Below are the code and all the weights of a small trained network. Each question names an input and a class and asks about switching units off, where a switched-off unit gives its printed mean instead of its output.

import numpy as np


def w(rows, s, z=0):
    codes = np.array(rows[::2]) - 128.0
    scale = np.full(codes.shape[1], s)
    scale[-1] = z or s
    return codes * scale


def f(y):
    return y / 2 * (1 + np.tanh(0.7978845608 * (y + 0.044715 * y**3)))


def log_softmax(a):
    a = a - a.max(-1, keepdims=True)
    return a - np.log(np.exp(a).sum(-1, keepdims=True))


def net(x, mask):
    res = np.array(x, float).reshape(1, 4) / 4 @ E
    y = f(res @ A[0][:, :-1].T + A[0][:, -1])
    res = res + np.where(mask, y, B[0][:, -1]) @ B[0][:, :-1]
    return log_softmax(res[-1] @ U[:, :-1].T + U[:, -1])


A, B = {}, {}
E = w([
[131,50,24,128],'x0',
[28,36,196,103],'x1',
[155,132,141,8],'x2',
[34,255,128,133],'x3',
],0.0099)
A[0] = w([
[144,93,133,76,164],'N0',
[86,100,87,74,119],'N1',
[181,232,193,7,187],'N2',
[162,108,140,109,188],'N3',
[64,99,202,29,129],'N4',
[25,175,130,178,165],'N5',
[151,70,87,198,179],'N6',
[49,112,136,74,168],'N7',
[84,171,218,133,152],'N8',
[97,200,153,128,254],'N9',
[138,192,170,82,222],'N10',
[226,68,173,128,161],'N11',
[134,200,72,172,192],'N12',
[52,97,124,131,153],'N13',
[52,173,193,227,202],'N14',
[110,159,79,75,247],'N15',
[134,149,66,145,116],'N16',
[150,149,23,196,175],'N17',
[102,10,120,126,220],'N18',
[155,98,166,96,167],'N19',
[64,188,164,208,166],'N20',
[203,102,103,173,163],'N21',
[179,83,122,197,160],'N22',
[163,193,73,132,200],'N23',
[67,153,160,126,139],'N24',
],0.014,0.0055)
B[0] = w([
[97,94,85,127,172],'N0',
[119,110,97,201,159],'N1',
[181,44,113,64,254],'N2',
[102,123,93,77,167],'N3',
[150,92,88,175,218],'N4',
[179,163,198,154,226],'N5',
[64,211,89,109,210],'N6',
[167,61,151,179,189],'N7',
[84,55,209,137,217],'N8',
[183,127,145,84,220],'N9',
[160,86,148,42,209],'N10',
[83,126,93,75,225],'N11',
[197,219,132,105,205],'N12',
[150,154,166,255,181],'N13',
[108,141,244,114,246],'N14',
[176,122,85,134,177],'N15',
[143,219,111,155,159],'N16',
[124,206,97,145,215],'N17',
[28,109,20,213,238],'N18',
[100,76,101,142,171],'N19',
[143,172,236,101,227],'N20',
[118,184,115,32,204],'N21',
[57,164,153,59,199],'N22',
[209,188,97,76,201],'N23',
[165,108,195,119,184],'N24',
],0.0092,0.015)
U = w([
[124,152,140,222,183],'0',
[88,113,98,115,1],'1',
[5,158,87,95,133],'2',
[164,85,91,64,200],'3',
[194,235,87,116,136],'4',
[149,143,221,85,136],'5',
[112,86,82,215,110],'6',
],0.013,0.0031)

Each question gives the input, the list of numbers given to net, and the class t.
The units are the neurons (one row each of A and B). Each row of codes is followed by its name. A weight is (code - 128) times the scale printed after its matrix; where a second scale follows, it is the last column's (A, B and U).
mask holds one flag per neuron, in row order. A switched-off neuron (its flag False) gives its mean, the last column of its row in B, instead of its output. The means were averaged over made-up inputs and are rounded, as every weight is.
A unit's drop is (log p(t) with every unit on - log p(t) with that unit switched off) / (log p(t) with every unit on - log p(t) with every unit switched off).
The circuit of an input: a set's keep is (log p(t) with only the set's units on - log p(t) with every unit switched off) / (log p(t) with every unit on - log p(t) with every unit switched off). Starting from the 12 units with the biggest drops (on a tie, the unit counted first), units are removed one at a time, each time the one whose removal leaves the highest keep (on an exact tie, the one counted first), for as long as the keep stays at least 0.8.
circuit, biggest first: the units of the circuit, biggest drop first
top k neurons: the k neurons with the biggest drops, biggest first
drop when u is switched off: that unit's drop, to one decimal
input [6,7,-3,8], class 0: circuit, biggest first	(N13)
input [4,6,0,-5], class 2: circuit, biggest first	(N6 N2)
input [-4,-2,3,1], class 3: circuit, biggest first	(N2 N14)
input [-4,-8,-4,7], class 5: top 3 neurons	(N14 N20 N8)
input [-7,-6,-6,-1], class 5: top 3 neurons	(N14 N20 N18)
input [-1,2,8,7], class 3: top 2 neurons	(N2 N4)
input [-5,-7,3,1], class 3: top 2 neurons	(N2 N10)
input [1,1,4,1], class 3: drop when N18 is switched off	0.2
input [-3,-6,8,7], class 3: drop when N2 is switched off	0.8
input [-5,8,-5,-5], class 6: drop when N18 is switched off	0.2
